Below are the code and all the weights of a small trained network. Each question names an input and a target symbol and asks about switching units off, where a switched-off unit gives its printed mean instead of its output.

import numpy as np


def w(rows, s, z=0):
    codes = np.array(rows[::2]) - 128.0
    scale = np.full(codes.shape[1], s)
    scale[-1] = z or s
    return codes * scale


def norm(h):
    return h / np.sqrt((h * h).mean(-1, keepdims=True) + 1e-5)


def f(y):
    return y / 2 * (1 + np.tanh(0.7978845608 * (y + 0.044715 * y**3)))


def softmax(a):
    e = np.exp(a - a.max(-1, keepdims=True))
    return e / e.sum(-1, keepdims=True)


def log_softmax(a):
    a = a - a.max(-1, keepdims=True)
    return a - np.log(np.exp(a).sum(-1, keepdims=True))


def net(x, mask):
    ids = ['ΛΞΦΨαεημτ'.index(c) for c in x.split()]
    T = len(ids)
    res = E[ids] + P[:T]
    u = 0
    for l in range(2):
        r = norm(res)
        for j in range(3):
            rows = slice(4 * j, 4 * j + 4)
            q, k, v = (r @ M[l][rows].T for M in (Q, K, V))
            z = softmax(np.where(np.tri(T) > 0, q @ k.T / 4**0.5, -1e9)) @ v
            o = O[l][rows]
            res = res + np.where(mask[u + j], z, o[:, -1]) @ o[:, :-1]
        u += 3
        y = f(norm(res) @ A[l][:, :-1].T + A[l][:, -1])
        res = res + np.where(mask[u : u + 4], y, B[l][:, -1]) @ B[l][:, :-1]
        u += 4
    return log_softmax(norm(res)[-1] @ U[:, :-1].T + U[:, -1])


Q, K, V, O, A, B = {}, {}, {}, {}, {}, {}
E = w([
[185,194,87,143,197],'Λ',
[208,34,109,133,3],'Ξ',
[141,198,203,22,181],'Φ',
[11,118,79,112,242],'Ψ',
[29,192,173,68,168],'α',
[165,157,70,26,184],'ε',
[106,41,209,139,203],'η',
[63,95,114,55,153],'μ',
[100,158,64,158,103],'τ',
],0.0072)
P = w([
[4,97,152,192,147],'0',
[62,126,151,201,162],'1',
[99,138,147,168,157],'2',
[126,144,134,141,143],'3',
[145,156,124,105,131],'4',
[157,172,124,83,113],'5',
[161,169,116,67,108],'6',
[176,186,108,48,96],'7',
[174,180,98,41,88],'8',
],0.0023)
Q[0] = w([
[164,84,24,85,147],'0.h1',
[53,184,163,41,113],'0.h1',
[79,59,232,107,203],'0.h1',
[74,154,136,102,109],'0.h1',
[142,40,248,138,97],'0.h2',
[191,94,141,183,12],'0.h2',
[86,237,31,73,111],'0.h2',
[177,182,49,121,171],'0.h2',
[175,143,110,124,41],'0.h3',
[117,108,212,187,138],'0.h3',
[121,165,65,88,222],'0.h3',
[67,249,120,2,177],'0.h3',
],0.0085)
K[0] = w([
[136,135,198,165,94],'0.h1',
[114,177,54,142,88],'0.h1',
[84,239,93,69,175],'0.h1',
[135,164,72,162,108],'0.h1',
[113,150,206,52,224],'0.h2',
[140,70,177,133,180],'0.h2',
[110,120,102,198,24],'0.h2',
[180,107,67,155,72],'0.h2',
[126,137,88,125,46],'0.h3',
[118,148,65,79,190],'0.h3',
[160,64,233,162,145],'0.h3',
[221,2,181,136,125],'0.h3',
],0.0087)
V[0] = w([
[115,108,23,140,80],'0.h1',
[168,187,186,140,140],'0.h1',
[38,199,165,151,188],'0.h1',
[177,190,94,99,9],'0.h1',
[98,164,182,92,138],'0.h2',
[24,178,137,105,240],'0.h2',
[198,53,187,161,80],'0.h2',
[150,37,196,134,105],'0.h2',
[192,59,175,106,181],'0.h3',
[160,171,56,164,4],'0.h3',
[162,69,62,113,40],'0.h3',
[196,132,169,67,114],'0.h3',
],0.004)
O[0] = w([
[124,62,74,71,127,109],'0.h1',
[102,158,212,123,153,123],'0.h1',
[95,133,220,172,51,200],'0.h1',
[125,153,116,4,157,67],'0.h1',
[135,82,77,67,150,135],'0.h2',
[114,155,40,50,170,210],'0.h2',
[174,66,206,139,105,37],'0.h2',
[195,113,184,128,109,53],'0.h2',
[131,52,150,78,126,176],'0.h3',
[91,189,39,122,205,2],'0.h3',
[90,112,6,93,167,65],'0.h3',
[144,119,115,90,129,127],'0.h3',
],0.0041,0.0036)
A[0] = w([
[19,149,138,249,198,1],'0.n1',
[206,145,146,3,97,83],'0.n2',
[135,85,70,129,205,26],'0.n3',
[116,170,226,100,129,101],'0.n4',
],0.005,0.0023)
B[0] = w([
[127,130,223,165,30,163],'0.n1',
[40,42,203,145,214,252],'0.n2',
[142,90,200,185,195,110],'0.n3',
[253,74,92,59,141,205],'0.n4',
],0.0047,0.0025)
Q[1] = w([
[89,60,70,152,84],'1.h1',
[140,138,174,143,123],'1.h1',
[133,53,96,81,136],'1.h1',
[34,161,134,111,78],'1.h1',
[112,247,103,127,114],'1.h2',
[105,180,119,212,97],'1.h2',
[159,190,91,195,125],'1.h2',
[120,83,100,104,179],'1.h2',
[94,102,86,93,95],'1.h3',
[107,131,179,121,127],'1.h3',
[137,246,104,186,124],'1.h3',
[69,216,88,161,189],'1.h3',
],0.013)
K[1] = w([
[56,33,74,159,100],'1.h1',
[163,162,115,144,96],'1.h1',
[134,59,112,78,140],'1.h1',
[8,157,134,92,71],'1.h1',
[68,213,76,110,138],'1.h2',
[49,187,152,173,120],'1.h2',
[120,216,117,181,93],'1.h2',
[162,63,115,100,58],'1.h2',
[82,60,113,178,125],'1.h3',
[157,88,168,113,141],'1.h3',
[76,207,161,141,123],'1.h3',
[29,196,164,131,239],'1.h3',
],0.011)
V[1] = w([
[81,142,111,87,253],'1.h1',
[223,55,159,125,205],'1.h1',
[102,54,249,174,84],'1.h1',
[153,127,133,169,167],'1.h1',
[111,102,230,132,122],'1.h2',
[194,157,115,41,62],'1.h2',
[96,139,103,80,41],'1.h2',
[114,240,164,200,125],'1.h2',
[151,172,49,107,40],'1.h3',
[159,97,82,108,161],'1.h3',
[140,123,81,212,163],'1.h3',
[159,153,220,142,186],'1.h3',
],0.0046)
O[1] = w([
[211,85,161,138,98,254],'1.h1',
[187,191,49,130,81,109],'1.h1',
[110,126,59,2,178,133],'1.h1',
[163,178,113,162,165,99],'1.h1',
[191,132,205,115,154,192],'1.h2',
[97,80,144,185,144,120],'1.h2',
[136,84,92,200,133,132],'1.h2',
[222,45,70,63,133,41],'1.h2',
[240,160,176,30,147,43],'1.h3',
[120,50,163,85,151,121],'1.h3',
[113,141,200,130,141,45],'1.h3',
[86,133,84,246,143,163],'1.h3',
],0.0039,0.0025)
A[1] = w([
[196,184,28,59,104,251],'1.n1',
[144,158,92,150,2,67],'1.n2',
[67,119,210,94,152,26],'1.n3',
[53,123,102,149,3,128],'1.n4',
],0.0069,0.0024)
B[1] = w([
[4,106,168,16,100,166],'1.n1',
[118,208,187,150,202,134],'1.n2',
[131,154,97,97,51,254],'1.n3',
[254,122,73,174,150,172],'1.n4',
],0.0069,0.0041)
U = w([
[85,218,180,160,147,142],'Λ',
[168,60,131,142,219,132],'Ξ',
[223,125,220,70,116,131],'Φ',
[60,114,81,211,77,113],'Ψ',
[154,213,97,118,2,80],'α',
[55,103,68,73,195,100],'ε',
[106,59,224,192,90,130],'η',
[205,51,43,100,87,160],'μ',
[188,171,71,164,140,255],'τ',
],0.012,0.0058)

Each question gives the input, a string of symbols that net reads in full, and the target symbol t.
The units are the heads (4 rows each of Q, K, V and O) and the neurons (one row each of A and B). Each row of codes is followed by its name. A weight is (code - 128) times the scale printed after its matrix; where a second scale follows, it is the last column's (O, A, B and U).
mask holds one flag per unit, layer by layer, with each layer's heads first. A switched-off unit (its flag False) gives its mean, the last column of its rows in O or B, instead of its output. The means were averaged over made-up inputs and are rounded, as every weight is.
A unit's drop is (log p(t) with every unit on - log p(t) with that unit switched off) / (log p(t) with every unit on - log p(t) with every unit switched off).
The circuit of an input: a set's keep is (log p(t) with only the set's units on - log p(t) with every unit switched off) / (log p(t) with every unit on - log p(t) with every unit switched off). Starting from the 12 units with the biggest drops (on a tie, the unit counted first), units are removed one at a time, each time the one whose removal leaves the highest keep (on an exact tie, the one counted first), for as long as the keep stays at least 0.8.
units of the circuit, in order: the units of the circuit, biggest drop first
most important unit: the unit with the biggest drop
top k neurons: the k neurons with the biggest drops, biggest first
top k neurons in layer l: the k neurons of layer l with the biggest drops, biggest first
which heads matter: for each layer, one digit per head in row order, 1 if its drop is at least 0.15 and else 0, layers parted by /
input ε α α, target α: which heads matter : 000 / 100
input ε η ε α Λ τ, target τ: units of the circuit, in order : (1.n4)
input Λ ε ε η ε, target η: units of the circuit, in order : (0.h3; 0.n2)
input η ε η ε ε, target ε: units of the circuit, in order : (1.h1; 0.n2; 1.h3; 0.h3)
input η Φ Ξ α μ μ α, target Φ: units of the circuit, in order : (0.h2; 0.n4)
input Ψ τ ε α Λ ε Ξ α, target ε: which heads matter : 001 / 000
input η α α Λ μ, target μ: top 2 neurons : (1.n4; 1.n1)
input Ξ η Λ Φ η, target Φ: which heads matter : 000 / 000
input ε Ψ ε ε η η ε, target η: which heads matter : 101 / 001
input μ α Ξ μ μ, target Ψ: which heads matter : 111 / 110
input ε τ Λ ε ε μ Ξ, target ε: units of the circuit, in order : (1.n1; 0.h3; 0.h1)
input Φ α μ, target μ: units of the circuit, in order : (1.n4; 0.n2)
input Φ η τ μ Ξ, target ε: units of the circuit, in order : (1.n1; 0.h3; 1.h1)
input ε η Φ η Λ η Ξ Λ μ, target Φ: units of the circuit, in order : (0.h2; 1.h3)
input ε α α ε, target α: units of the circuit, in order : (1.h1; 1.h2)
input α ε Λ α Φ ε Ψ ε τ, target τ: top 2 neurons in layer 0 : (0.n4; 0.n2)
input τ Φ Λ ε ε η ε η, target ε: most important unit : 1.h3
input τ α τ α η Λ η, target Λ: which heads matter : 011 / 111
input μ Ξ τ α τ, target ε: units of the circuit, in order : (0.h1; 1.n1)
input η Φ ε η Ξ ε, target Φ: which heads matter : 010 / 000
input Λ ε ε Λ, target ε: which heads matter : 000 / 010
input α ε ε μ Λ Ψ Ξ Ψ, target η: which heads matter : 011 / 000
input ε ε Ψ ε, target Ψ: which heads matter : 101 / 110
input τ ε ε Ψ Φ Λ Λ, target Λ: top 3 neurons : (1.n1; 1.n3; 1.n2)
input α μ ε, target ε: top 4 neurons : (0.n4; 0.n1; 1.n4; 1.n1)
